Below are the code and all the weights of a small trained network. Each question names an input and a class and asks about switching units off, where a switched-off unit gives its printed mean instead of its output.

import numpy as np


def w(rows, s, z=0):
    codes = np.array(rows[::2]) - 128.0
    scale = np.full(codes.shape[1], s)
    scale[-1] = z or s
    return codes * scale


def f(y):
    return y / 2 * (1 + np.tanh(0.7978845608 * (y + 0.044715 * y**3)))


def log_softmax(a):
    a = a - a.max(-1, keepdims=True)
    return a - np.log(np.exp(a).sum(-1, keepdims=True))


def net(x, mask):
    res = np.array(x, float).reshape(1, 6) / 4 @ E
    y = f(res @ A[0][:, :-1].T + A[0][:, -1])
    res = res + np.where(mask, y, B[0][:, -1]) @ B[0][:, :-1]
    return log_softmax(res[-1] @ U[:, :-1].T + U[:, -1])


A, B = {}, {}
E = w([
[120,52,95,206,2,97,142,175,220,124,28],'x0',
[197,76,120,161,85,177,42,114,121,200,110],'x1',
[110,128,168,143,142,213,177,217,138,70,127],'x2',
[108,91,158,29,71,197,75,184,127,157,146],'x3',
[136,58,178,156,212,88,137,95,216,174,129],'x4',
[68,70,92,153,166,175,127,84,83,160,10],'x5',
],0.0091)
A[0] = w([
[107,123,79,96,85,76,148,118,145,114,118,46],'neuron 1',
[89,97,80,206,172,102,134,60,111,157,29,159],'neuron 2',
[143,133,108,128,132,96,149,98,115,112,106,3],'neuron 3',
[134,188,65,177,124,157,139,123,80,70,90,139],'neuron 4',
[97,171,90,63,139,158,109,127,51,118,113,233],'neuron 5',
[135,82,130,223,129,97,143,153,197,138,108,59],'neuron 6',
[92,129,75,111,47,86,143,140,140,99,96,171],'neuron 7',
[160,118,115,148,110,114,132,89,168,64,105,132],'neuron 8',
[121,132,75,153,25,136,103,182,116,118,71,136],'neuron 9',
[154,82,108,78,111,189,3,71,114,221,106,221],'neuron 10',
[151,150,112,167,108,6,111,86,181,149,184,200],'neuron 11',
[106,111,107,173,161,111,149,54,131,113,69,50],'neuron 12',
[160,98,98,169,48,139,164,135,143,113,112,66],'neuron 13',
[142,84,151,92,159,157,68,98,118,192,92,128],'neuron 14',
[56,121,125,75,109,106,124,136,121,105,95,30],'neuron 15',
[161,145,138,129,100,70,131,84,172,151,166,64],'neuron 16',
[113,105,146,176,133,119,147,168,138,88,94,249],'neuron 17',
],0.012,0.0037)
B[0] = w([
[85,157,166,97,81,89,147,179,128,94,128,158],'neuron 1',
[162,57,3,190,224,88,55,47,47,198,82,243],'neuron 2',
[124,119,111,129,182,121,144,115,147,118,140,139],'neuron 3',
[131,124,84,99,177,232,118,134,122,114,164,176],'neuron 4',
[114,133,97,102,167,91,177,114,73,94,201,201],'neuron 5',
[136,154,128,123,157,32,111,130,75,121,179,202],'neuron 6',
[110,90,142,79,87,138,199,175,140,144,113,196],'neuron 7',
[101,97,163,116,106,114,126,198,103,103,149,162],'neuron 8',
[170,108,100,163,67,198,129,139,194,161,87,217],'neuron 9',
[139,56,100,130,96,35,124,164,69,184,107,253],'neuron 10',
[75,116,113,103,210,96,121,121,59,87,140,225],'neuron 11',
[148,55,68,152,170,79,91,100,91,187,82,189],'neuron 12',
[122,138,157,147,108,147,77,162,132,141,62,185],'neuron 13',
[100,69,136,105,87,128,159,157,118,140,155,196],'neuron 14',
[79,104,142,73,128,131,102,150,128,109,142,150],'neuron 15',
[104,115,115,140,174,105,123,121,88,120,128,175],'neuron 16',
[135,116,85,182,122,167,144,129,151,141,107,184],'neuron 17',
],0.012,0.017)
U = w([
[210,216,44,167,102,119,193,91,109,118,192,133],'0',
[110,88,117,159,170,121,191,37,206,167,87,33],'1',
[100,240,172,77,209,77,107,112,83,36,202,133],'2',
[128,119,121,160,176,250,129,136,208,96,107,127],'3',
[170,109,50,162,187,60,42,73,63,150,133,143],'4',
[136,196,62,115,67,148,181,112,170,96,108,9],'5',
[104,63,122,93,74,95,163,160,108,126,112,197],'6',
[174,127,185,190,24,104,100,152,197,159,67,53],'7',
],0.011)

Each question gives the input, the list of numbers given to net, and the class t.
The units are the neurons (one row each of A and B). Each row of codes is followed by its name. A weight is (code - 128) times the scale printed after its matrix; where a second scale follows, it is the last column's (A, B and U).
mask holds one flag per neuron, in row order. A switched-off neuron (its flag False) gives its mean, the last column of its row in B, instead of its output. The means were averaged over made-up inputs and are rounded, as every weight is.
A unit's drop is (log p(t) with every unit on - log p(t) with that unit switched off) / (log p(t) with every unit on - log p(t) with every unit switched off).
The circuit of an input: a set's keep is (log p(t) with only the set's units on - log p(t) with every unit switched off) / (log p(t) with every unit on - log p(t) with every unit switched off). Starting from the 12 units with the biggest drops (on a tie, the unit counted first), units are removed one at a time, each time the one whose removal leaves the highest keep (on an exact tie, the one counted first), for as long as the keep stays at least 0.8.
circuit, biggest first: the units of the circuit, biggest drop first
unit that matters most: the unit with the biggest drop
top k neurons: the k neurons with the biggest drops, biggest first
drop when u is switched off: that unit's drop, to one decimal
input [3,-3,3,-5,-7,-7], class 3: top 2 neurons => (neuron 10; neuron 4)
input [7,5,4,0,-3,5], class 7: circuit, biggest first => (neuron 9)
input [2,8,-1,5,-4,-1], class 7: top 2 neurons => (neuron 9; neuron 11)
input [-7,4,-2,7,8,-2], class 6: top 2 neurons => (neuron 2; neuron 14)
input [-4,6,-2,3,-1,4], class 6: top 3 neurons => (neuron 14; neuron 2; neuron 12)
input [2,1,3,-7,3,-6], class 2: top 2 neurons => (neuron 2; neuron 10)
input [0,-8,7,6,3,7], class 3: top 2 neurons => (neuron 10; neuron 6)
input [8,-5,-2,6,1,4], class 7: top 2 neurons => (neuron 9; neuron 11)
input [-2,-7,-1,4,5,0], class 2: circuit, biggest first => (neuron 2; neuron 10)
input [5,6,3,3,1,3], class 7: top 2 neurons => (neuron 9; neuron 11)
input [-1,-4,7,3,5,-1], class 3: top 2 neurons => (neuron 10; neuron 2)
input [-6,6,3,2,-5,5], class 6: top 2 neurons => (neuron 2; neuron 14)
input [-8,-3,-1,-4,3,-2], class 2: drop when neuron 2 is switched off => 0.2
input [3,-3,-1,0,-7,1], class 5: unit that matters most => neuron 10
input [-2,5,5,5,1,-2], class 6: drop when neuron 2 is switched off => 0.7
input [-4,8,7,4,3,3], class 6: drop when neuron 7 is switched off => 0.0
input [-3,-3,0,8,-7,3], class 6: drop when neuron 11 is switched off => 0.1
